What can hang from each mark
F: R X
U: A F S
B: E S
E: B
X: F
A: B H U X
D: A R U
R: D F

Known rows, with every way that one mark hangs from another
E[B[S]]: [ -9  -6  33  -8   3  10 -14  -6   1   3  -5   8   0  15  -9   5   5 -10
  -1   1   3   9  -3   0  -9  -4  12  -3  -1  14   3  -3]
F[R[D] X]: [ -7 -11 -16  -4  -1   3  -5  11 -27   4 -12  -2   7  17  -8   1   5   8
 -11   0   8  14   5   7 -10   2   1  -3  -2  12  -1   9]
A[B H U X[F]]: [ -3 -15  25 -34 -11   9   4   8  32   2 -14  27   2  29  -5   8 -23 -27
  12  12  10  -6  -1  -5   2  -6   5   5   1   0   6  17]
A[H]: [-1 -7  6 -9 -1  7 -4 -1  0  3  2 12 -3 13 -7  2 -6 -8 -1 -1 -3 -6 -2 -4
 -2  1  0 -7 -4  5  5 11]
D[A R]: [  0  -5   1  -3  -2   3 -11  -3 -20   2   1  -5  -1   9  -6   5  -1 -10
 -16   9   6   6   5  -2   0   6   5  -7  -2   5   7   8]
D[A[X] R U]: [  4   2  12 -14  -6   2 -15  -6  -6   2 -10  -7   0  19  -5   5   4 -16
  -6  19   9  14  10  -2   7   8   5  -8  -5   1   5  10]
A[B U X]: [ -6  -9  28 -22  -6  11  -4  11  21   2 -13  12  -1  25  -9   6 -16 -23
   8   9  11   1  -4  -6   1  -3   3   7   0   2   2   8]
D[A[H] R U[S]]: [ -4  -9   9 -26  -6   6 -18 -22  -2  -8  -8   0   2  15  -3   2   3  -4
  -8  16  -5  18  12  -3  10  10   4 -17  -7  -1  10  18]
D[R U[F]]: [ -1 -12  16 -17  -1   9 -14 -13  -3   7 -10   1   5  20  -6  -2   4   3
   0   4   6  -1   8  -3   3   8   3  -3  -7   5   6  15]
U[F S]: [-11 -14  17 -24   2  11 -15  -5  -2  -1  -9   6   3  19  -9  -4   0  10
   6  -5  -4   5  -6   1   5   0   2   0  -7  10   8   3]
A[U[S]]: [-11 -11  18 -15  -3  13 -10   0   8  -2 -11   4  -1  16  -9   2 -10   2
  10  -3   0  10  -6  -5   5  -2   4   0  -4   1   3   5]
D[R[F] U]: [ -1  -9 -12 -11  -2   8  -8 -16  -2   7  -4  -9  -1  16   1  -2   8  -4
  -4   6   7  11  18  -4   0   4   9  -5  -4   4   1  23]
R[D[A[B]] F[X]]: [ -8 -14 -20 -18  -5   4 -10   4 -13  -1  -6 -13   4  31   1  -4   9  -7
 -26  13   7  21  13   5   2  -2   5  -3   1  14   7  15]
F[X]: [ -3  -4   3  -3   1   5  -9  11 -15   2   1  -2   0  19  -9  -1   0  -1
  -9   0   4   1  -2   0   0  -3   1  -1  -1  15   1   4]
R[D[A] F[X]]: [ -5  -7 -24  -9  -2   1  -9   5 -21   1  -4 -19   3  24   1  -6  12   4
 -23   8   6  21  12   6   3   0   3  -5  -1  10   6  12]
A[B[E] H U]: [ -8 -18  17 -28   3   7  -9   6  22   1 -10  23   1  14  -3   8 -18 -11
  -1   6   3 -16  -4  -9  -9   0   0   1  -1   1   7  15]
A[X]: [  0   1  11  -9   0   4  -6   8   1   5  -5   4  -3  17  -8   3  -3 -13
   6   2   5   1  -4  -1   0  -1   1   1  -3   8   1   3]
R[D F[X]]: [ -7  -9 -23  -8   0   5  -5   5 -14   5  -5 -12   2  23   0  -7  11   7
 -12   0   7  14  12   5  -2  -1   2  -1   0  12   0  14]
X[F[R[D[A]]]]: [ -1 -11 -21  -4  -9  -1  -1   4 -21   6 -12   0   7  16  -5   9  -1   2
  -8   2   7  15   2   8  -9  -1   9  -4  -4   8   7   7]
E[B]: [ -4  -6  18  -8  -2  11 -10  -5  -4   6  -4   4  -1  14  -9   8  -5  -8
  -1  -4   0   0  -5  -2  -7   2   6  -2  -3  14   2   1]
A[B X[F]]: [  0  -7  10 -20  -7   5  -2   8  13   4  -9  15   0  27  -7   8 -11 -22
   9   7  10  -3  -2   1   1  -8   7   8   1  14   4   6]
F[R X]: [ -5 -10  -5  -8   0   3  -6  13 -25   2  -4   3   4  13 -10   1  -3   1
 -10   1   6   7   1   2  -7  -1   2  -1  -3  13   1   7]
F[R[D[U[A]]] X]: [ -5  -5 -23 -13  -1   7 -12   1 -15   0 -23 -10   7  24  -9  -6  -1  15
  -6   6   5  18   9   8   0  -2  -2  -1  -8  16   3  10]
U[A[B X]]: [ -5  -2   4 -24   0   9 -10   7  13  -1 -12   6  -2  25 -10  -2 -19 -19
   5   9   5   0  -6   1   5  -8  -2   9  -3  17   7   2]
U[A[B H] F S]: [-16 -20  13 -50   2  15 -17  -9  18  -9 -15  17   5  26  -9  -9 -19   0
   2   6  -9  -1  -5   1  11  -3  -4   2  -8  13  18  10]
F[R[D]]: [ -5 -11 -15  -1  -2   5  -2   2 -19   7 -12   3   4  10  -8   6   1   5
  -2  -5   5  10   2   4 -14   4   3  -4  -4   7   0   8]

Rows
[ -2 -13 -21  -2  -6   3   3   4 -14   9 -14   8   6  14  -6   8  -3   5
   3  -5   9   8   3   7 -13  -1   7   0  -3  10   1  10]	X[F[R[D]]]
[  4   3  -4 -21  -4   6  -8  -6  11   4 -18   0   1  23  -6   0 -14  -8
  11  14  12   3   8   3  10  -4   5   5  -4  12   5  10]	D[R U[A[X[F]]]]
[ -2 -14   0 -24  -9   3   1  10   3   4 -14  20   4  21  -8  10 -13 -21
   6   7  12   4  -1   2  -8  -6   8   8  -1  12   4   9]	A[B X[F[R]]]
[ -4  -7 -20  -9  -2   7  -9  -4  -7   6 -11 -16   3  30   1  -7  17  10
  -8   4   6  19  18   3   3   0   4  -4  -3  11  -1  19]	R[D[U] F[X]]
[ -2  -2 -15 -14  -3   0  -7   2  -4   4 -11 -12   0  22   2  -2   9 -10
  -7  10   7  19   9   6   2   2   3  -3  -2   3   5  11]	R[D[A[X]] F]
[ -4  -9 -13  -6  -5   5 -10   2 -20   4 -17  -6   7  22  -7   1  11  11
  -7   3   7  20  11   5  -6   3   2  -6  -6  10  -2  13]	F[R[D[U]] X]
[-12  -9  17 -49   4   9 -16  -2  19  -8 -20  13   4  23  -9 -11 -17  -1
  12   8  -6   1  -5   4  16  -1  -7   3  -9   8  14   6]	U[A[H X] F S]
[ -6 -11 -18 -11   2   4  -6   1 -18   3   1  -9   1  16  -1  -6   4  -4
 -17   8  11   9  16  -1   0   2   5  -1   1  10   1  19]	D[R[F[X]]]
[  2  -6  -4 -15  -8  -3  -3  12 -12   3 -10   7   4  16  -7   9  -9 -15
  -2  10  10  11  -2   5  -3  -4   8   1  -3   7   8   4]	D[A[X[F[R]]]]
[ -8 -15  27 -21   1  11  -9  15  -1   3  -9   3   6  27 -10  -6  -9   6
  -3   2   8  -3  -4  -3   6  -1  -1   4  -4   5   6   7]	A[U[F[X]]]
[-14 -21  31 -38  -1  14 -10  -4  17  -4 -14  17   5  20  -8  -4 -13   4
  10   0  -4   0  -5  -4   9   2  -1  -3  -7  -4  11  13]	A[H U[F S]]
[ -7 -18 -18 -24  -5   5  -5  -8   3  -1  -5   1   1  25   4   0   4 -14
 -18  11   0  13  13   1  -2   2   4  -8  -1   3  11  22]	R[D[A[B H]] F]
[-11 -21  32 -30  -3  13 -10  14   7   0 -12   9   7  33  -9  -4 -12  -4
  -6   7   9  -3  -3  -4   4  -3   0   8  -2   9   8  10]	A[B U[F[X]]]
[  5  -3   0 -17 -11  -1  -6   3  -5   3 -15   2   5  22  -6   9  -2 -11
   2  14   8  16   3   3   3  -2   9  -2  -7   6   7   8]	D[A[X[F[R]]] U]
[ -3 -11  16 -21   0   8 -16  -4 -12   3 -10  -4   8  26  -7  -6   7   6
  -9   9   8   3  13  -1   6   7   1  -3  -5  10   5  15]	D[R U[F[X]]]
[ -1 -11  21 -29  -3   5 -18  -1  -6  -3  -5  -1   7  32  -5  -7   5   2
 -17  14  -3   3   5   0  13   4  -2  -9  -8   6  14  15]	D[A[H] U[F[X]]]
[  5   5  -1 -17  -4   7  -8  -1  16   4 -18   0   0  28  -7  -1 -13  -5
  16   8   6   2   0   3  12 -10   3   7  -6  15   5   4]	D[U[A[X[F]]]]
[  1   2   2  -8  -4   0  -9   7  -7   3 -11  -6   1  21  -6   5   6 -10
  -4   9   6  14   2   6   2   3   0  -5  -2   4   5   2]	R[D[A[X]]]
[ -5  -7  19 -26   6  -1 -11  11  21   3 -12  23   3  20  -3   9  -2 -17
   6  14  14  -4  -2   3  -9 -13  11   9   3  16   5   1]	A[B[E S] X[F]]
[-14 -26  48 -37   2  14  -9   1  29  -1 -11  28   6  28  -7  -3  -8 -14
   1  10   6  -2  -2  -6  -1  -5   5   2  -3  -1  13  14]	A[B[S] H U[F]]
[ -7  -6  29 -19   2   6 -10   6  15   0  -8  15  -1  23  -8   2   3 -25
   3  12  10   9  -1   0  -4  -9   8   4   1  11   4   2]	A[B[S] X]
[-10 -18  11 -29  -2  11 -16 -11  -6  -1 -19   6   8  20  -8  -2   2  14
   8  -1  -3  15   1   2   2   4   5  -3 -12   7   8  10]	D[U[F[R] S]]
[  2  -2  19 -21  -9   6 -15  -2   8   0 -11  -2  -1  30  -6   7   1 -23
  -3  18   4  13   3  -2   8  -1   5  -3  -4   8   8   7]	D[A[B X] U]
[ -3 -12   0 -17  -9   4   7  13   5   8 -26  11   7  20  -6   9 -12  -5
  14   3  17  11   2   5  -8  -2   6   6  -2  -1   0  11]	A[U X[F[R[D]]]]
[ -2  -4  -8 -12  -5  -2  -6   9 -17   3 -16  -3   5  15  -6   6   3  -9
  -7   9   8  20   3   8  -7   5   2  -5  -4   2   5   5]	F[R[D[A[X]]]]
[  3  -3   4  -4  -6   5 -15 -12 -13   3  -4  -9   0  16  -5   5   5  -6
 -12  12   4  11  10  -4   5   7   6 -11  -6   4   6  12]	D[A R U]
[-12 -13  17 -28   3   9 -18   4 -11  -4  -9   1   7  25  -9  -9   2  13
  -3   1  -2   8  -3   3   9  -1  -1   0  -5  15   7   3]	U[F[X] S]
[-14 -20   7 -27   1   8 -12  -3 -12  -1 -14  10   7  13 -10  -2  -4  10
   4  -4  -2  11  -5   3  -2   2   3   0  -9   8   9   6]	U[F[R] S]
[ -8 -16  24 -31  -1   7  -3  15   5   5 -22  13   8  19 -10   1 -14  -7
  10   4  12   2  -5  -1  -3   3   1   7  -6  -3   6   9]	A[U[F[R]] X]
[ -7  -7   4 -24   7   9 -16  11  -9   0  -9  -4   5  26 -11 -13 -12  10
  -7   3   2  -4  -5   4  10  -6  -6   6  -6  20  11   1]	U[A F[X]]
[  2  -6  -9 -14  -9   2   0   0   0   9 -25   4   7  24  -5   8   3  -1
  13   5  12  15   8   7  -6   0   8   1  -5   6  -1  12]	A[X[F[R[D[U]]]]]
[-10 -21  30 -26  -3  16  -7   5  15   4 -12  13   4  27  -9   1 -15  -7
   3   1   6  -5  -6  -6   1  -1   3   7  -4   4   8  10]	A[B U[F]]
[  1   1   9 -13  -3  -1 -11   2 -11   2  -5  -3  -1  13  -6   5  -2 -20
 -10  16  10   8   6   0   2   6   3  -5  -1   2   6   7]	D[A[X] R]
[  2  -9  -1 -26  -8  -4   0   9  -5   0  -8  17   4  16  -5   8 -12 -20
  -4  13   6   6   0   3  -2  -1   5  -3  -4   2  11  12]	D[A[H X[F[R]]]]
[ -9 -16  33 -42   4   7 -13  16  24   4 -22  19   6  23  -5   4 -15 -11
   8  10  12 -16  -7  -3  -3   0   0  12  -2   2   8   7]	A[B[E] U[F] X]
